Each row is followed by the band that its hidden value falls in (each part has its own value, ranges and names):
-20 108 -725 -66 26 -182 100 30 -467 323 -231 69 -167 -158 287 -20 190 295 32 -343 -253 -47 278 187 148 -119 155 -184 -260 38 -18 302 185 475 -27 379 66 268 -254 -180 -142 -281 98 332 -262 -188 28 50 | T
20 89 57 -155 -259 80 -98 342 -5 246 186 -86 98 -33 49 97 -126 0 344 -261 23 -81 -87 226 199 -76 479 51 -483 140 -55 337 234 170 119 -446 235 300 -353 379 229 -40 218 -40 40 -161 257 335 | M
-68 34 -232 139 -228 128 -253 -51 148 19 -51 357 -141 -92 4 -113 226 222 -26 -112 20 -29 -46 20 63 -43 170 86 -373 62 -122 306 -84 183 243 -118 -35 114 -102 42 -1 56 -171 188 -23 -202 231 48 | T
-353 63 -40 -90 -50 -15 -273 91 211 300 147 -491 65 53 96 2 -307 -7 149 74 129 126 -41 -236 154 -16 21 -164 -201 117 142 99 13 202 -18 -511 78 168 57 358 317 2 -129 151 380 -226 309 158 | N
-112 -109 -302 -216 171 -224 29 -496 65 -145 265 -95 -231 -63 -118 290 343 18 -136 112 115 36 -339 -348 118 -346 -59 64 90 68 109 -24 41 196 56 101 -40 -112 -300 36 392 177 -78 200 139 -280 61 -319 | R
-134 120 -145 -27 -110 251 -10 3 256 0 -139 -139 -55 -100 112 -115 -3 17 188 -42 50 286 65 74 171 -36 412 149 -460 12 -45 291 -46 319 155 -624 -64 177 -150 156 16 -124 -72 156 195 -77 307 -85 | R
-51 6 -692 100 -30 -132 106 -335 -85 -13 -22 78 -292 -115 107 -72 549 317 -84 66 41 177 186 -135 84 -320 -41 -72 13 -20 -119 215 -228 403 -35 334 -188 -97 -197 -432 -18 -2 -18 138 -151 -138 -83 -435 | T
-143 125 -334 -80 6 -159 -87 87 -465 307 -12 118 -163 -62 -14 40 284 209 275 -662 -181 144 29 214 170 -314 232 -179 -608 148 176 380 351 395 133 296 156 202 -369 111 218 -31 226 315 -328 -186 297 197 | P
-215 -18 -385 -295 -151 18 108 -254 75 42 98 -326 -233 26 11 117 229 91 258 -169 169 338 49 -233 225 -557 240 -80 -454 293 107 268 247 467 113 -323 -49 221 -448 103 343 25 -36 336 115 -160 389 -204 | Q
-247 164 564 184 -21 296 -343 139 281 52 -163 301 88 -91 -50 -301 -96 -123 100 -325 254 233 130 276 -202 191 196 67 -606 -31 211 109 100 -225 450 -274 179 90 259 255 228 129 91 327 -8 220 400 233 | P
-113 -127 11 -18 35 -277 -45 -296 -268 38 97 407 -207 57 -173 42 330 106 -211 -347 197 -323 55 -192 -87 -287 -246 -103 -138 199 184 3 432 -235 237 610 23 56 -167 -16 313 163 -70 407 -366 -112 160 124 | Q
12 407 -361 17 18 226 37 334 2 306 -242 -205 151 -179 525 -212 -29 138 178 -91 -116 175 452 383 -72 304 237 -99 -241 -86 -201 440 -329 366 27 -271 30 270 198 -246 -232 -433 198 14 -54 234 -183 40 | P
-33 229 -259 221 101 -2 -79 -66 145 30 126 -26 6 -102 172 -173 338 156 -85 260 69 111 92 -12 -102 168 -155 -10 206 -168 -233 250 -673 113 -53 18 -154 -221 250 -375 -32 -52 69 -246 -39 76 -370 -257 | P
-278 282 123 -25 76 222 -237 234 -26 243 -287 44 45 -87 96 -212 -185 -40 235 -537 -120 224 94 314 39 204 331 0 -778 61 195 350 200 158 311 -425 136 331 83 367 51 -197 14 393 -7 22 434 381 | N
-178 126 6 17 120 43 -124 -198 64 -42 9 167 -115 -60 -62 -70 300 33 -4 -228 102 176 -30 -6 -76 -79 -2 26 -310 45 111 200 -41 45 263 18 -29 -17 20 -1 223 72 -2 245 -100 38 143 -62 | N
-111 -112 354 258 -38 -8 37 -126 238 -85 -53 142 10 26 -30 -317 -152 -112 -290 313 384 -300 252 -168 -47 222 -110 163 158 -107 -59 -162 -32 -495 53 -186 -136 -82 193 21 -29 5 -197 19 50 -4 33 9 | R
-115 -129 -187 31 105 -108 39 -529 200 -250 142 48 -247 -87 -129 111 475 61 -162 171 281 209 -108 -299 1 -383 -80 88 87 -48 104 -84 -57 111 124 220 -132 -244 -186 -170 354 271 -61 217 48 -105 87 -521 | R
-186 7 183 45 -213 -78 -181 -93 200 65 436 0 -37 155 -169 -174 111 2 3 160 356 -166 -65 -311 11 -53 -192 -38 -16 205 -136 205 -260 -263 22 -300 -57 -82 50 83 258 182 -43 -234 40 -104 -41 141 | M
-102 84 -232 12 -191 94 -32 -185 -67 5 -87 389 -240 21 -22 -172 465 234 33 -422 114 20 228 -23 -44 -274 47 -38 -536 266 -48 428 124 110 333 106 -132 210 -169 -144 52 -21 -115 346 -348 19 218 38 | Q
-226 24 65 237 201 8 -216 -120 107 48 -268 204 -30 -182 78 -172 -8 17 -209 -49 125 133 158 71 -148 144 -51 -12 -117 -209 237 -145 49 -45 210 244 74 -53 249 -18 110 75 -51 443 29 18 208 -88 | R
163 -185 -469 157 89 -276 351 -375 -161 -146 -12 138 -221 -184 92 113 547 202 -236 195 185 -24 254 -57 23 -388 -10 47 360 -229 -36 -158 53 156 -76 750 -121 -236 -343 -521 97 85 156 119 -253 -61 -178 -620 | R
-69 110 291 172 -55 33 -7 241 -32 215 -82 103 127 -64 124 -326 -158 -73 47 -89 221 -77 395 273 -97 226 114 -28 -172 -88 -5 74 29 -257 66 -57 148 68 156 -9 -5 -82 262 3 -137 174 1 211 | M
-179 135 9 38 65 91 -295 -70 327 50 84 -46 52 -40 100 -32 6 27 -123 132 128 -18 -95 -159 -111 186 -128 6 -35 5 -11 126 -267 2 169 -247 -33 32 261 71 177 16 -197 117 198 -41 31 28 | Q
29 -148 261 196 -29 -72 -34 -248 371 -190 269 122 24 11 -52 6 151 -31 -343 467 474 -316 16 -304 -163 18 -259 142 437 -100 -102 -207 -186 -420 80 99 -120 -232 124 -143 256 224 -126 -98 60 9 -155 -226 | N
-280 224 -218 -321 579 -125 -9 -304 -77 70 -93 -251 -69 -156 140 93 -20 -154 -128 -128 -149 164 -172 -58 -33 184 -93 -33 -78 -19 267 45 -27 189 91 -74 78 68 158 116 163 -202 -14 406 174 -35 -25 -36 | R
-105 -181 -610 -79 -235 -150 143 -279 133 79 205 -453 -202 -18 146 217 344 269 124 232 343 327 239 -367 164 -734 45 -223 60 105 49 3 105 542 -102 169 -73 6 -433 -262 421 183 42 215 135 -174 186 -574 | Q
-206 48 326 -11 103 89 -340 72 388 123 -30 -70 192 -69 129 -70 -530 -191 -235 241 141 -290 -127 -93 -76 509 -43 94 18 -65 71 -128 -35 -271 155 -502 152 156 378 409 102 -54 -251 197 429 -120 141 322 | T
-5 -212 -174 -312 -151 -255 112 -287 108 15 493 -298 -91 115 -20 370 157 37 -65 225 372 -298 -104 -491 92 -472 -135 -80 228 275 -9 -45 235 11 -19 32 4 85 -380 50 511 169 -60 61 120 -226 21 -134 | N
-196 -52 -86 165 -224 -6 -265 72 161 216 -28 37 -12 -9 89 -195 -204 128 -94 135 146 -180 120 -139 93 105 -3 -60 -115 32 -48 61 -12 -2 32 -216 26 136 84 158 13 13 -224 151 173 -256 225 186 | T
-150 -127 -284 163 -113 154 61 -315 484 -155 -141 -198 -164 -223 143 -73 203 84 20 373 399 623 274 -89 38 -371 243 42 -50 -199 100 -163 -108 396 77 -106 -40 -155 -125 -240 225 225 54 318 322 26 287 -731 | T
-189 -69 113 106 7 0 -40 -250 383 -62 24 -60 -20 -9 64 -232 -152 -93 -303 472 372 -146 145 -304 -67 202 -203 67 247 -50 -55 -155 -228 -283 14 -295 -96 -80 279 -24 29 25 -229 70 277 -29 -35 -114 | T
-298 164 65 33 167 4 -213 -213 185 -16 202 -63 -88 -70 -135 -123 267 -59 104 -30 160 436 -180 -60 -37 -61 -26 -7 -215 -25 131 172 -335 93 120 -178 28 -227 110 32 337 204 154 19 105 18 55 -166 | M
-67 10 298 -49 329 -203 -32 -208 -47 -13 0 332 25 -26 -3 -144 -232 -220 -535 130 83 -717 -81 -123 -160 571 -343 148 292 -19 -19 -149 -2 -654 102 35 41 25 353 139 -93 -155 -206 126 -16 -65 -247 371 | T
-149 -45 -76 -68 -127 -149 -35 -243 46 -21 409 -53 -180 114 -220 39 333 66 82 -3 232 -3 -181 -316 160 -357 -44 0 -125 215 -39 228 -53 33 36 -149 -100 -80 -282 82 359 193 -26 -86 -22 -216 93 -64 | P
-86 101 -327 149 -322 155 93 0 96 45 19 -76 -163 -20 62 -234 396 234 320 -83 183 415 325 52 167 -370 311 -19 -425 73 -168 441 -185 394 47 -272 -169 28 -280 -209 48 -4 120 -48 -119 13 171 -276 | P
-93 -59 401 111 -345 123 -364 19 372 -21 320 282 19 104 -207 -37 75 31 1 -19 377 -241 -165 -177 -48 -80 15 99 -274 194 -62 163 37 -292 322 -297 24 61 -37 282 370 294 -160 4 40 -115 281 242 | P
2 -322 -337 73 -512 -8 256 -419 281 -241 229 -17 -338 60 -138 24 544 236 78 255 534 170 215 -404 224 -822 192 78 -90 171 -147 84 122 229 48 -52 -260 -75 -626 -236 301 303 -91 61 -10 -188 288 -592 | R
-191 274 -131 181 354 -97 -181 216 -306 357 -332 74 90 -159 259 -241 -167 66 -108 -269 -269 -73 208 286 -49 474 -47 -112 -153 -211 119 140 -56 56 20 200 84 107 340 20 -173 -315 26 244 -143 -30 -27 290 | Q
-126 354 429 50 557 13 -156 260 -246 241 -371 272 237 -184 207 -247 -373 -241 -206 -401 -210 -287 124 482 -253 812 -24 65 -208 -220 200 37 91 -397 243 56 233 173 532 218 -144 -370 115 297 -176 216 -85 556 | N
-100 0 -15 -37 29 -93 -108 -349 366 -121 489 -147 -58 -10 -77 106 362 -8 -85 375 394 123 -196 -342 -118 -203 -238 -11 278 30 -46 13 -419 -33 33 -20 -31 -286 43 -168 457 312 84 -153 171 5 -200 -360 | M
-21 -14 488 243 -41 82 -268 39 319 -34 3 401 147 5 0 -203 -223 -85 -398 211 258 -610 5 -84 -198 505 -173 208 124 -74 -129 -67 -91 -620 238 -174 -30 40 371 165 -24 5 -309 20 45 -28 -23 330 | R
-42 -49 -237 -56 279 -279 155 -148 -191 162 -126 -103 -11 -150 263 70 -76 1 -279 103 81 -208 264 -30 -68 57 -144 -120 292 -139 148 -242 213 -12 -65 464 112 51 40 -160 78 -132 77 335 -21 -36 -119 -109 | R

-89 104 -27 4 -126 122 135 7 139 110 -134 -12 -17 -247 -113 -1 135 -38 139 -11 -124 -34 -41 64 152 -139 -34 -107 80 -233 11 195 5 -52 -180 107 -44 12 14 32 -24 -189 61 -117 -81 -202 -40 35 | X
115 -75 -37 118 109 95 84 129 -110 12 215 79 -52 -30 105 -50 64 -12 24 -200 -8 -90 -186 163 -314 79 128 -78 0 374 -133 33 -14 -212 341 1 405 13 -180 -77 -197 107 -129 222 -24 66 56 -57 | W
-116 90 -103 112 -26 83 17 330 -208 76 -112 85 165 -62 -52 -280 91 8 21 -201 59 187 -81 15 223 342 -137 135 -189 -63 -45 -120 -229 -16 458 -27 -74 75 24 157 -77 130 28 -146 14 72 -136 -264 | A
-25 55 127 105 -94 -53 176 -73 117 -49 -104 41 -47 -210 -59 71 28 -98 117 197 -113 -94 -14 188 68 -167 -63 -143 44 -132 -18 130 59 11 -288 188 -15 -23 -77 -65 74 -46 -39 -187 -81 -16 1 103 | W
28 46 -5 12 -103 52 163 -57 135 54 -33 15 -14 -208 -51 -6 29 -150 123 64 -143 -100 -36 79 184 -135 -108 -18 116 -162 -54 202 48 -46 -232 140 -3 16 -86 -1 48 -41 -35 -116 -52 -156 52 28 | J
66 89 142 147 59 -350 -148 158 61 129 -211 87 -2 271 109 -152 -26 -16 -55 -174 191 112 -23 -135 -130 186 280 -86 36 21 217 -20 36 -68 115 -92 -53 73 108 110 -49 265 -11 0 -152 49 45 -160 | E
179 96 -225 -80 -85 2 -14 373 131 224 -22 -41 27 49 69 -165 234 -189 -29 -127 -28 53 -28 -100 341 14 -141 59 -78 -60 -118 79 -92 32 228 -34 -123 125 -35 115 63 98 -60 -126 -138 -172 57 -312 | V
24 101 -131 0 -74 45 133 20 78 -24 -7 -37 13 -109 -37 -36 -40 -228 105 230 -160 -101 -95 -28 301 40 -76 206 -80 75 -101 90 155 102 93 34 -110 88 37 -126 -7 60 -157 23 118 51 -75 -116 | W
58 222 99 47 7 -249 -102 75 109 8 48 143 -97 104 211 42 -115 21 24 184 32 -32 181 -226 -119 16 281 -94 26 168 348 -53 270 17 -131 -139 -183 -19 211 -11 -12 120 -173 77 -13 -34 -22 103 | X
58 8 -136 -110 10 20 167 -34 69 14 -16 -97 -42 -93 -113 27 -73 -247 101 84 -182 -60 -178 49 316 -52 -76 113 29 -36 -104 138 119 -11 -24 110 -114 121 -9 6 -7 10 -111 39 -53 -148 109 -117 | D
101 210 85 117 3 -119 -34 -27 140 71 12 83 -51 52 172 -52 -141 -59 92 48 -4 -160 55 -274 -88 106 251 82 170 194 266 36 255 -100 -86 -191 43 8 219 -81 -98 172 -142 221 97 -5 -27 55 | A
-19 46 -94 -39 6 33 102 46 -95 -61 60 37 12 -126 -39 -34 -116 -142 79 120 -125 37 -61 61 275 72 -129 134 -99 22 -26 -16 47 21 73 96 -178 76 0 69 7 56 -153 -75 18 -56 -11 -68 | S
56 136 166 105 41 -246 -25 5 66 -2 6 139 -69 64 151 -23 -183 -42 79 53 54 -81 95 -159 -122 68 211 -75 130 103 309 -44 196 -80 -146 -107 -37 -31 159 28 -25 195 -129 88 -18 -2 68 103 | J
17 92 100 67 -131 -58 21 -26 158 61 -85 69 -53 -147 39 36 94 -31 41 122 -64 23 56 98 44 -210 -19 -167 21 -142 54 183 30 6 -324 164 -112 12 -66 35 95 -123 -25 -278 -153 -146 -64 69 | V
-187 37 -77 163 -19 71 84 285 -218 20 -185 32 158 -92 -122 -315 36 -85 95 -190 74 131 -186 53 232 381 -150 147 -222 -28 -61 -160 -229 0 550 -60 -14 71 89 108 -106 132 42 -89 64 226 -153 -283 | B
-66 2 -119 -94 13 72 209 -46 37 15 -81 -106 -30 -158 -197 2 -86 -202 173 -3 -159 -66 -216 50 276 -14 -36 62 62 -105 -44 123 97 -54 8 77 -72 88 65 30 -82 -60 -32 96 -34 -138 96 -75 | D
188 140 -16 97 28 28 -37 60 108 57 184 100 -84 12 236 -59 -34 -113 74 -5 -55 -210 30 -149 -152 77 205 95 86 390 105 31 224 -128 123 -111 212 15 68 -110 -140 218 -272 249 159 1 -39 58 | J
-54 82 -99 15 8 59 130 196 -167 -52 33 50 61 -135 -52 -91 -50 -83 82 49 -73 50 -57 46 277 182 -177 121 -140 14 -37 -115 -57 17 228 14 -130 47 33 71 -18 93 -95 -66 21 23 -26 -126 | D
2 89 -125 -75 7 33 68 72 -43 -13 41 20 -8 -93 -29 -12 -62 -125 59 101 -141 43 -34 22 282 52 -72 121 -83 12 -1 -6 71 16 68 83 -210 90 31 78 -7 54 -158 -50 5 -125 -8 -72 | A
19 71 -66 -41 -86 -10 185 -33 193 1 -63 -55 -48 -141 -84 45 0 -237 142 211 -173 -156 -69 25 250 -128 -35 19 45 -80 -56 166 185 65 -132 97 -91 41 11 -100 33 -2 -100 -1 10 -67 53 -7 | W
2 -1 238 137 17 -241 -190 -183 64 -17 -235 53 -122 46 38 36 -81 -61 -42 79 26 219 -85 216 -89 -118 176 -127 -122 28 145 120 67 -13 -224 311 -211 153 -10 149 28 -38 -136 -344 -195 -45 -189 32 | V
75 209 92 55 10 -191 -85 83 129 -14 61 155 -123 59 201 68 -49 -15 37 189 -19 -81 195 -124 -140 -18 276 -114 10 199 289 -61 276 9 -97 -42 -110 -31 147 -32 -26 171 -244 59 41 -37 -29 169 | E
24 37 -63 -16 -83 98 230 -52 122 57 -42 -55 -2 -222 -109 -5 15 -182 152 45 -171 -136 -125 59 251 -103 -133 39 133 -150 -108 213 50 -56 -164 95 28 39 -53 -38 9 -65 -8 -19 -44 -145 83 -37 | D
70 -116 -183 -68 68 58 133 191 -79 -41 443 158 -50 -19 135 -15 4 -50 52 -44 -25 -138 -60 67 -296 -12 148 -145 -19 351 -110 65 157 -76 346 -41 264 -80 -243 -102 -137 90 -183 307 31 22 203 13 | D
28 130 117 63 52 -194 63 111 86 -40 13 98 -121 5 90 57 -72 -61 118 88 1 -149 88 -58 -126 -3 206 -195 79 117 247 -99 200 -50 -59 -73 7 -66 149 -23 -46 168 -152 132 -24 9 111 148 | W
31 121 -138 6 -60 67 147 104 29 -16 12 -30 21 -121 -24 -49 -4 -198 97 185 -152 -91 -74 -23 319 77 -126 191 -94 77 -98 13 84 75 145 -5 -93 74 52 -92 -2 84 -146 16 97 43 -58 -132 | B
-14 86 -111 6 -3 64 101 202 -150 -25 71 71 66 -125 -7 -114 -42 -95 67 30 -75 51 -20 21 288 172 -193 141 -123 18 -34 -104 -62 6 208 14 -131 49 9 96 2 118 -116 -90 25 -17 -19 -124 | S
30 120 -47 -14 -120 92 146 8 183 117 -77 -26 -30 -203 -60 42 155 -73 94 52 -168 -80 -18 53 183 -173 -56 -63 111 -185 -51 218 38 -45 -232 114 -27 29 -44 -21 22 -117 7 -98 -94 -230 15 8 | E
103 34 -183 -39 -72 73 179 259 58 193 -23 -33 97 -74 -55 -187 153 -172 63 -207 -55 -45 -105 -48 330 69 -215 78 98 -197 -178 121 -139 -76 149 -42 54 57 -101 77 26 102 61 -24 -111 -153 186 -270 | J
84 72 -168 -89 -5 58 182 157 4 2 71 -37 -11 -118 -46 8 20 -188 79 99 -171 -66 -70 37 334 4 -169 94 -36 2 -122 12 38 15 86 48 -98 68 -25 3 24 77 -134 2 -31 -112 103 -124 | D
-33 74 144 269 -175 -128 3 -48 117 45 -148 147 125 -40 77 -236 -48 -103 71 84 91 -36 -7 -79 -2 113 8 90 27 -61 34 189 54 61 -52 -5 36 -1 -45 -97 43 115 14 -166 88 222 -158 -75 | S
99 107 -103 -53 -98 85 94 13 188 143 -71 -78 -42 -135 -39 29 139 -132 53 42 -179 -42 -76 26 256 -161 -66 25 65 -115 -93 234 45 -34 -164 113 -75 104 -34 -4 23 -104 -38 -91 -111 -249 -1 -89 | X
151 12 9 74 180 51 45 81 -137 -1 209 61 -99 -14 127 3 -74 -12 43 -182 -42 -80 -135 63 -216 116 137 -9 63 386 34 -69 36 -272 204 -44 279 42 -12 20 -194 148 -193 253 -36 -50 78 1 | D
83 66 -109 -29 -81 123 214 73 95 110 -2 -40 23 -200 -64 -57 76 -172 122 -38 -157 -118 -81 16 309 -52 -202 67 131 -157 -127 155 -33 -83 -89 45 39 41 -64 16 28 1 -8 -38 -62 -188 116 -96 | S
0 149 162 222 -37 -275 39 53 47 43 -166 82 83 101 71 -168 -155 -36 66 33 139 -49 -24 -243 -13 231 115 55 104 -12 192 6 82 -9 -15 -231 -13 -2 173 -71 -10 196 59 72 -14 206 5 -136 | W
-175 52 253 205 15 -223 82 -201 -150 -113 -124 128 65 -60 -40 -57 -352 70 99 123 84 87 -83 -35 -61 167 70 8 60 -70 239 14 69 -48 -220 -47 -128 -7 120 21 -18 -19 82 -52 -65 152 -57 13 | D
37 87 186 187 -107 -150 36 46 60 3 -53 182 26 -99 104 -61 35 -21 25 109 21 4 123 92 -9 -43 -74 -123 24 -113 58 59 -30 4 -232 119 -27 -45 -120 27 131 106 -41 -301 -89 22 -21 60 | J
96 81 -163 -75 -26 5 161 190 47 -3 48 -35 -17 -76 -25 6 54 -212 59 153 -157 -71 -45 35 325 -6 -144 76 -79 19 -131 4 62 71 114 51 -121 68 -31 -32 50 117 -156 -22 -22 -56 87 -136 | W
-147 -53 145 137 -57 -11 62 -96 29 1 -213 74 -11 -192 -124 -79 15 -90 123 -75 -13 59 -111 270 -8 -60 4 -148 2 -191 15 144 -47 -70 -106 284 18 23 -97 118 -24 -47 4 -260 -76 -29 -72 75 | J
176 120 7 81 100 107 130 87 -43 34 178 30 -84 -113 118 30 -21 -18 92 -96 -109 -184 -60 -18 -78 62 32 19 153 274 38 -44 38 -256 31 -104 268 7 47 -43 -139 108 -147 236 -17 -102 81 32 | D
-24 96 224 138 -91 -208 -55 -97 86 2 -109 132 -47 -61 89 28 -59 39 14 166 30 102 79 48 -67 -135 69 -178 0 -97 197 122 62 12 -378 118 -188 7 1 64 103 -94 -19 -295 -171 -53 -103 90 | V
-62 70 233 259 12 -278 -4 -45 -155 41 -159 144 154 93 48 -225 -266 100 6 -111 203 152 -81 -168 -54 313 48 79 113 -100 216 7 -79 -114 -75 -181 -50 28 93 92 -6 124 166 -58 -130 151 -9 -184 | J
21 39 57 159 81 88 96 54 -159 -89 193 127 -53 -140 102 14 -43 53 75 -2 -49 -82 -70 134 -242 93 82 -51 -31 338 14 -70 30 -160 158 -6 247 -29 -43 -78 -155 57 -156 134 42 92 -60 80 | W
-15 92 229 161 -5 -258 92 -132 2 -86 -88 89 -14 -27 29 44 -214 -4 61 218 12 -14 -11 -8 -34 16 63 -59 78 -24 170 33 121 -13 -303 -6 -104 -7 63 -52 56 45 -12 -66 -106 89 16 38 | W
-38 186 84 83 55 12 3 143 6 55 -28 95 -101 -92 57 21 44 86 111 -113 -18 -50 68 -27 -148 49 211 -181 73 87 267 -106 60 -174 8 -57 57 -37 192 80 -156 40 -86 98 -28 -127 -29 154 | E
-171 39 -73 179 -33 96 34 256 -217 45 -162 74 197 -85 -90 -368 2 -75 87 -222 96 149 -168 7 225 417 -148 217 -190 -34 -53 -98 -213 -10 535 -39 -7 83 56 127 -117 153 32 -114 104 202 -189 -282 | S
40 36 -133 -102 20 15 198 17 41 1 -24 -105 -43 -100 -126 46 -53 -210 105 94 -179 -65 -167 45 315 -32 -79 81 17 -37 -90 80 97 -10 2 66 -112 102 27 -8 -14 8 -89 63 -68 -124 120 -120 | W
-13 76 183 124 -110 -138 -41 -71 98 20 -80 121 -48 -106 85 14 -7 14 26 135 9 84 67 82 -46 -167 22 -182 -9 -95 144 145 32 5 -345 143 -145 7 -39 70 100 -122 -25 -312 -165 -78 -108 88 | V
